Below is a small trained network, with its code and all its weights. Each question gives an input and a class and asks what happens when units are switched off, that is, made to give their printed mean instead of their output.

import numpy as np


def w(rows, s, z=0):
    codes = np.array(rows[::2]) - 128.0
    scale = np.full(codes.shape[1], s)
    scale[-1] = z or s
    return codes * scale


def f(y):
    return y / 2 * (1 + np.tanh(0.7978845608 * (y + 0.044715 * y**3)))


def log_softmax(a):
    a = a - a.max(-1, keepdims=True)
    return a - np.log(np.exp(a).sum(-1, keepdims=True))


def net(x, mask):
    res = np.array(x, float).reshape(1, 6) / 4 @ E
    y = f(res @ A[0][:, :-1].T + A[0][:, -1])
    res = res + np.where(mask, y, B[0][:, -1]) @ B[0][:, :-1]
    return log_softmax(res[-1] @ U[:, :-1].T + U[:, -1])


A, B = {}, {}
E = w([
[57,131,153,121,151,128,216,51,108,196,146],'x0',
[154,162,125,182,158,136,84,10,125,111,156],'x1',
[161,136,75,130,141,121,153,121,139,124,144],'x2',
[181,73,109,209,65,153,124,119,104,145,80],'x3',
[148,151,105,127,117,110,142,131,136,138,133],'x4',
[203,141,155,38,88,170,100,122,61,115,181],'x5',
],0.012)
A[0] = w([
[125,74,69,117,169,87,180,230,112,134,124,51],'neuron 0',
[66,208,135,29,205,52,101,137,163,61,154,58],'neuron 1',
[105,102,153,88,63,144,198,168,157,111,107,9],'neuron 2',
[101,197,60,221,133,95,52,1,150,64,164,94],'neuron 3',
[154,148,110,141,147,108,52,180,140,93,138,17],'neuron 4',
[142,140,110,151,124,124,78,177,143,51,96,127],'neuron 5',
[64,112,86,192,194,37,112,137,181,118,50,2],'neuron 6',
],0.0077,0.0058)
B[0] = w([
[135,105,155,103,183,93,75,154,150,135,101,173],'neuron 0',
[156,32,106,155,106,95,183,98,108,73,98,228],'neuron 1',
[167,138,163,131,167,125,94,104,109,194,68,157],'neuron 2',
[135,127,151,111,172,105,104,162,132,124,77,246],'neuron 3',
[93,150,110,121,135,117,178,102,80,248,185,167],'neuron 4',
[119,165,112,153,182,144,193,70,89,136,118,194],'neuron 5',
[119,160,95,37,40,162,99,88,95,102,132,195],'neuron 6',
],0.014,0.011)
U = w([
[151,144,126,5,81,151,78,112,89,91,150,87],'0',
[153,116,196,97,195,67,71,152,129,129,96,42],'1',
[53,157,125,145,180,120,206,85,100,194,152,76],'2',
[124,134,137,127,137,133,145,164,142,80,122,255],'3',
[160,44,105,219,64,92,127,127,116,103,87,61],'4',
[114,137,138,123,134,114,123,159,141,97,138,251],'5',
[85,155,131,175,128,117,113,182,190,71,209,107],'6',
],0.011,0.013)

Each question gives the input, the list of numbers given to net, and the class t.
The units are the neurons (one row each of A and B). Each row of codes is followed by its name. A weight is (code - 128) times the scale printed after its matrix; where a second scale follows, it is the last column's (A, B and U).
mask holds one flag per neuron, in row order. A switched-off neuron (its flag False) gives its mean, the last column of its row in B, instead of its output. The means were averaged over made-up inputs and are rounded, as every weight is.
A unit's drop is (log p(t) with every unit on - log p(t) with that unit switched off) / (log p(t) with every unit on - log p(t) with every unit switched off).
The circuit of an input: a set's keep is (log p(t) with only the set's units on - log p(t) with every unit switched off) / (log p(t) with every unit on - log p(t) with every unit switched off). Starting from all 7 units, units are removed one at a time, each time the one whose removal leaves the highest keep (on an exact tie, the one counted first), for as long as the keep stays at least 0.8.
circuit, biggest first: the units of the circuit, biggest drop first
most important unit: the unit with the biggest drop
k most important neurons: the k neurons with the biggest drops, biggest first
drop when u is switched off: that unit's drop, to one decimal
input [6,3,-4,-5,8,4], class 3: 2 most important neurons : neuron 4; neuron 5
input [4,3,-5,4,0,3], class 5: 2 most important neurons : neuron 1; neuron 6
input [1,-1,2,-2,1,-7], class 0: most important neuron : neuron 6
input [-7,-5,6,-2,-7,3], class 2: circuit, biggest first : neuron 4; neuron 5
input [4,-2,8,1,-2,1], class 5: 3 most important neurons : neuron 5; neuron 4; neuron 1
input [1,-6,1,5,-4,3], class 1: circuit, biggest first : neuron 1; neuron 2
input [5,-7,4,-3,3,-5], class 1: 2 most important neurons : neuron 0; neuron 2
input [-3,-8,0,-5,-5,5], class 1: 3 most important neurons : neuron 0; neuron 2; neuron 6
input [1,8,3,4,7,5], class 1: 3 most important neurons : neuron 3; neuron 6; neuron 1
input [0,-4,2,-1,1,0], class 1: 3 most important neurons : neuron 0; neuron 6; neuron 1
input [-2,6,5,6,-8,-1], class 3: 3 most important neurons : neuron 1; neuron 0; neuron 2
input [-1,-2,1,-4,3,2], class 4: circuit, biggest first : neuron 1; neuron 6; neuron 3
input [-8,4,-8,-1,-3,-4], class 2: circuit, biggest first : neuron 5; neuron 4
input [-8,-1,8,0,4,5], class 2: most important unit : neuron 4
input [-7,4,3,3,-1,-4], class 2: 2 most important neurons : neuron 5; neuron 4
input [-8,-6,5,2,-6,-7], class 2: 2 most important neurons : neuron 5; neuron 4
input [5,3,7,-1,8,5], class 3: circuit, biggest first : neuron 6; neuron 4
input [3,-7,4,-1,-6,0], class 1: 2 most important neurons : neuron 0; neuron 2
input [5,2,-3,-7,-1,6], class 4: circuit, biggest first : neuron 1; neuron 6
input [2,-6,8,5,5,-2], class 5: circuit, biggest first : neuron 1
input [-4,-6,-5,-7,1,3], class 4: 2 most important neurons : neuron 1; neuron 3
input [-4,-3,-5,-7,-2,4], class 4: drop when neuron 1 is switched off : 0.7
input [-6,-1,-2,-1,-1,-1], class 2: drop when neuron 4 is switched off : 0.2
input [-6,-1,-5,1,-5,0], class 2: drop when neuron 5 is switched off : 0.3
